Below is a small trained network, with its code and all its weights. Each question gives an input and a class and asks what happens when units are switched off, that is, made to give their printed mean instead of their output.

import numpy as np


def w(rows, s, z=0):
    codes = np.array(rows[::2]) - 128.0
    scale = np.full(codes.shape[1], s)
    scale[-1] = z or s
    return codes * scale


def norm(h):
    return h / np.sqrt((h * h).mean(-1, keepdims=True) + 1e-5)


def f(y):
    return y / 2 * (1 + np.tanh(0.7978845608 * (y + 0.044715 * y**3)))


def log_softmax(a):
    a = a - a.max(-1, keepdims=True)
    return a - np.log(np.exp(a).sum(-1, keepdims=True))


def net(x, mask):
    res = np.array(x, float).reshape(1, 4) / 4 @ E
    u = 0
    for l in range(2):
        y = f(norm(res) @ A[l][:, :-1].T + A[l][:, -1])
        res = res + np.where(mask[u : u + 9], y, B[l][:, -1]) @ B[l][:, :-1]
        u += 9
    return log_softmax(norm(res)[-1] @ U[:, :-1].T + U[:, -1])


A, B = {}, {}
E = w([
[45,242,183,141,110],'x0',
[179,58,208,200,54],'x1',
[125,126,125,122,124],'x2',
[98,2,85,224,149],'x3',
],0.0045)
A[0] = w([
[208,153,131,15,136,42],'L0N1',
[137,96,76,53,116,114],'L0N2',
[124,110,88,146,144,164],'L0N3',
[95,202,55,84,158,189],'L0N4',
[171,130,162,99,104,83],'L0N5',
[162,153,193,111,86,138],'L0N6',
[180,129,122,93,84,99],'L0N7',
[2,154,124,178,161,3],'L0N8',
[142,133,115,139,118,141],'L0N9',
],0.0094,0.0052)
B[0] = w([
[208,3,154,148,83,178],'L0N1',
[88,152,150,211,144,159],'L0N2',
[144,96,154,173,171,163],'L0N3',
[172,44,140,63,183,255],'L0N4',
[70,140,129,162,127,134],'L0N5',
[38,195,96,181,145,168],'L0N6',
[85,107,154,212,66,141],'L0N7',
[232,34,165,101,84,160],'L0N8',
[106,115,145,121,142,134],'L0N9',
],0.006,0.0068)
A[1] = w([
[150,96,32,163,209,122],'L1N1',
[139,98,149,243,64,110],'L1N2',
[98,135,85,152,155,46],'L1N3',
[104,115,1,123,206,31],'L1N4',
[119,149,106,60,184,9],'L1N5',
[108,180,139,107,93,149],'L1N6',
[96,106,157,144,153,13],'L1N7',
[104,121,121,103,124,36],'L1N8',
[87,90,109,181,72,38],'L1N9',
],0.009,0.0014)
B[1] = w([
[107,143,173,211,121,201],'L1N1',
[149,175,64,1,183,254],'L1N2',
[106,167,169,102,157,119],'L1N3',
[61,175,176,200,51,163],'L1N4',
[142,157,75,92,86,164],'L1N5',
[107,119,79,181,134,130],'L1N6',
[199,137,147,125,152,134],'L1N7',
[137,117,137,126,79,119],'L1N8',
[144,136,140,70,114,175],'L1N9',
],0.0068)
U = w([
[179,24,140,123,142,111],'0',
[147,164,120,10,102,21],'1',
[50,187,161,215,112,252],'2',
],0.012,0.0028)

Each question gives the input, the list of numbers given to net, and the class t.
The units are the neurons (one row each of A and B). Each row of codes is followed by its name. A weight is (code - 128) times the scale printed after its matrix; where a second scale follows, it is the last column's (A, B and U).
mask holds one flag per neuron, layer by layer. A switched-off neuron (its flag False) gives its mean, the last column of its row in B, instead of its output. The means were averaged over made-up inputs and are rounded, as every weight is.
A unit's drop is (log p(t) with every unit on - log p(t) with that unit switched off) / (log p(t) with every unit on - log p(t) with every unit switched off).
The circuit of an input: a set's keep is (log p(t) with only the set's units on - log p(t) with every unit switched off) / (log p(t) with every unit on - log p(t) with every unit switched off). Starting from the 12 units with the biggest drops (on a tie, the unit counted first), units are removed one at a time, each time the one whose removal leaves the highest keep (on an exact tie, the one counted first), for as long as the keep stays at least 0.8.
units of the circuit, in order: the units of the circuit, biggest drop first
k most important neurons: the k neurons with the biggest drops, biggest first
k most important neurons of layer l: the k neurons of layer l with the biggest drops, biggest first
drop of u: that unit's drop, to one decimal
input [1,8,-2,-6], class 2: 2 most important neurons => L0N6, L0N4
input [5,1,-6,0], class 2: units of the circuit, in order => L0N1, L1N2
input [5,7,-7,8], class 1: units of the circuit, in order => L1N2, L0N4, L1N9
input [7,-2,-2,2], class 0: units of the circuit, in order => L0N8
input [-8,0,-5,8], class 2: units of the circuit, in order => L1N1, L0N1, L1N4, L0N4
input [3,4,4,4], class 1: units of the circuit, in order => L0N4, L1N2
input [-4,-7,6,-1], class 0: 2 most important neurons => L0N4, L0N1
input [6,2,-4,2], class 1: 2 most important neurons of layer 0 => L0N4, L0N8
input [2,-5,-6,3], class 0: 2 most important neurons => L0N8, L1N2
input [-3,0,-6,4], class 2: 3 most important neurons of layer 0 => L0N1, L0N8, L0N4
input [0,-5,-8,8], class 2: 2 most important neurons of layer 1 => L1N4, L1N1
input [0,-1,-1,-2], class 0: 2 most important neurons => L0N1, L1N2
input [0,-3,-7,0], class 0: 2 most important neurons => L0N4, L1N2
input [7,3,-1,-4], class 2: units of the circuit, in order => L1N2
input [5,-6,6,4], class 0: 2 most important neurons => L0N8, L1N2
input [0,-4,-7,7], class 2: 2 most important neurons of layer 1 => L1N4, L1N1
input [8,-5,0,8], class 0: drop of L0N8 => 1.8
input [3,5,2,3], class 1: drop of L0N4 => 0.1
input [-7,5,1,-3], class 1: drop of L0N2 => 0.0
input [3,-3,5,3], class 0: drop of L0N8 => 0.1
input [6,-4,-7,8], class 0: most important neuron => L0N8
